Below is a small trained network, with its code and all its weights. Each question gives an input and a class and asks what happens when units are switched off, that is, made to give their printed mean instead of their output.

import numpy as np


def w(rows, s, z=0):
    codes = np.array(rows[::2]) - 128.0
    scale = np.full(codes.shape[1], s)
    scale[-1] = z or s
    return codes * scale


def f(y):
    return np.maximum(y, 0)


def log_softmax(a):
    a = a - a.max(-1, keepdims=True)
    return a - np.log(np.exp(a).sum(-1, keepdims=True))


def net(x, mask):
    res = np.array(x, float).reshape(1, 6) / 4 @ E
    y = f(res @ A[0][:, :-1].T + A[0][:, -1])
    res = res + np.where(mask, y, B[0][:, -1]) @ B[0][:, :-1]
    return log_softmax(res[-1] @ U[:, :-1].T + U[:, -1])


A, B = {}, {}
E = w([
[91,115,40,179,190,174,57],'x0',
[101,73,25,116,39,124,167],'x1',
[137,112,107,208,96,231,91],'x2',
[142,105,176,2,112,151,143],'x3',
[149,38,71,72,175,89,147],'x4',
[227,75,115,72,176,150,78],'x5',
],0.01)
A[0] = w([
[112,115,115,103,135,97,198,228],'n1',
[101,138,123,92,166,127,143,74],'n2',
[142,137,202,124,191,137,106,56],'n3',
[97,133,132,132,159,98,164,166],'n4',
[90,174,89,178,23,144,139,215],'n5',
[93,149,127,134,140,195,147,227],'n6',
[188,60,79,143,140,192,97,174],'n7',
[156,117,198,146,135,170,147,97],'n8',
[119,90,137,152,86,131,162,51],'n9',
[165,117,118,114,132,133,83,70],'n10',
[142,168,115,135,101,128,171,66],'n11',
[124,127,142,149,83,148,105,128],'n12',
[180,88,154,19,23,113,194,233],'n13',
[189,103,99,176,134,115,126,205],'n14',
[142,112,207,127,137,162,150,252],'n15',
[161,118,133,186,149,4,193,152],'n16',
[78,159,170,98,169,101,175,197],'n17',
],0.017,0.0022)
B[0] = w([
[201,159,151,147,135,127,124,175],'n1',
[141,140,171,143,95,138,122,152],'n2',
[171,121,118,134,106,91,157,193],'n3',
[136,86,130,114,122,137,125,159],'n4',
[252,105,174,100,110,56,142,215],'n5',
[143,117,139,85,114,136,128,169],'n6',
[56,133,170,116,149,167,76,214],'n7',
[167,116,118,116,122,72,139,172],'n8',
[142,162,91,133,134,126,138,151],'n9',
[69,125,127,145,100,163,140,161],'n10',
[150,132,116,155,164,124,112,151],'n11',
[136,104,116,129,155,106,113,159],'n12',
[147,77,223,82,129,138,47,250],'n13',
[91,123,133,97,114,169,136,173],'n14',
[196,128,141,117,124,96,132,181],'n15',
[202,105,189,87,109,93,95,191],'n16',
[150,104,140,107,128,159,96,187],'n17',
],0.019,0.022)
U = w([
[40,133,156,122,151,202,79,3],'0',
[150,66,245,54,73,113,54,233],'1',
[220,168,95,168,45,27,253,79],'2',
],0.0072,0.0027)

Each question gives the input, the list of numbers given to net, and the class t.
The units are the neurons (one row each of A and B). Each row of codes is followed by its name. A weight is (code - 128) times the scale printed after its matrix; where a second scale follows, it is the last column's (A, B and U).
mask holds one flag per neuron, in row order. A switched-off neuron (its flag False) gives its mean, the last column of its row in B, instead of its output. The means were averaged over made-up inputs and are rounded, as every weight is.
A unit's drop is (log p(t) with every unit on - log p(t) with that unit switched off) / (log p(t) with every unit on - log p(t) with every unit switched off).
The circuit of an input: a set's keep is (log p(t) with only the set's units on - log p(t) with every unit switched off) / (log p(t) with every unit on - log p(t) with every unit switched off). Starting from the 12 units with the biggest drops (on a tie, the unit counted first), units are removed one at a time, each time the one whose removal leaves the highest keep (on an exact tie, the one counted first), for as long as the keep stays at least 0.8.
circuit, biggest first: the units of the circuit, biggest drop first
top k neurons: the k neurons with the biggest drops, biggest first
drop when u is switched off: that unit's drop, to one decimal
input [-1,-7,-2,3,-5,-2], class 2: circuit, biggest first	(n13, n3)
input [4,6,3,-1,-3,-4], class 2: circuit, biggest first	(n13, n5)
input [0,-8,-6,3,-8,-2], class 2: top 3 neurons	(n13, n3, n7)
input [4,1,6,7,5,-2], class 0: top 2 neurons	(n5, n16)
input [1,-4,6,-8,-8,-5], class 2: top neuron	(n13)
input [5,-5,2,6,8,7], class 0: top 2 neurons	(n5, n7)
input [3,8,5,1,-1,-6], class 2: drop when n13 is switched off	0.4
input [1,-1,7,2,-2,-8], class 2: drop when n13 is switched off	0.4
input [8,7,-3,3,-8,-4], class 2: drop when n13 is switched off	0.4
input [2,-3,-1,-6,-3,7], class 0: top 2 neurons	(n5, n13)
input [-3,-5,7,3,3,-5], class 2: top 2 neurons	(n13, n7)
